Questions about the grid below.
1) Which number is the 1st entry, reading row by row?
2) Which number is the entry in the bottom-left corner?
3) Which number is the first entry in the row that holds the smallest entry?
4) Which number is the entry just right of -38?
5) Which number is the 3rd-last entry, reading row by row?
6) Which number is the entry just right of -21?
7) Which number is the entry just left of -38?
8) Which number is the fifth-last entry, reading row by row?
6,-41,-28,-31,-39,-46,-27,-2,-37,33,-14
19,-3,-21,-27,-29,14,-43,-39,-33,-12,-18
13,-25,-56,-50,-49,-26,-61,44,-58,69,-58
69,-44,36,-30,-40,-35,53,26,-33,-20,-25
-15,11,33,-39,-30,31,14,-24,-42,11,-40
9,73,-35,26,28,50,-38,10,19,-36,9
1) 6
2) 9
3) 13
4) 10
5) 19
6) -27
7) 50
8) -38
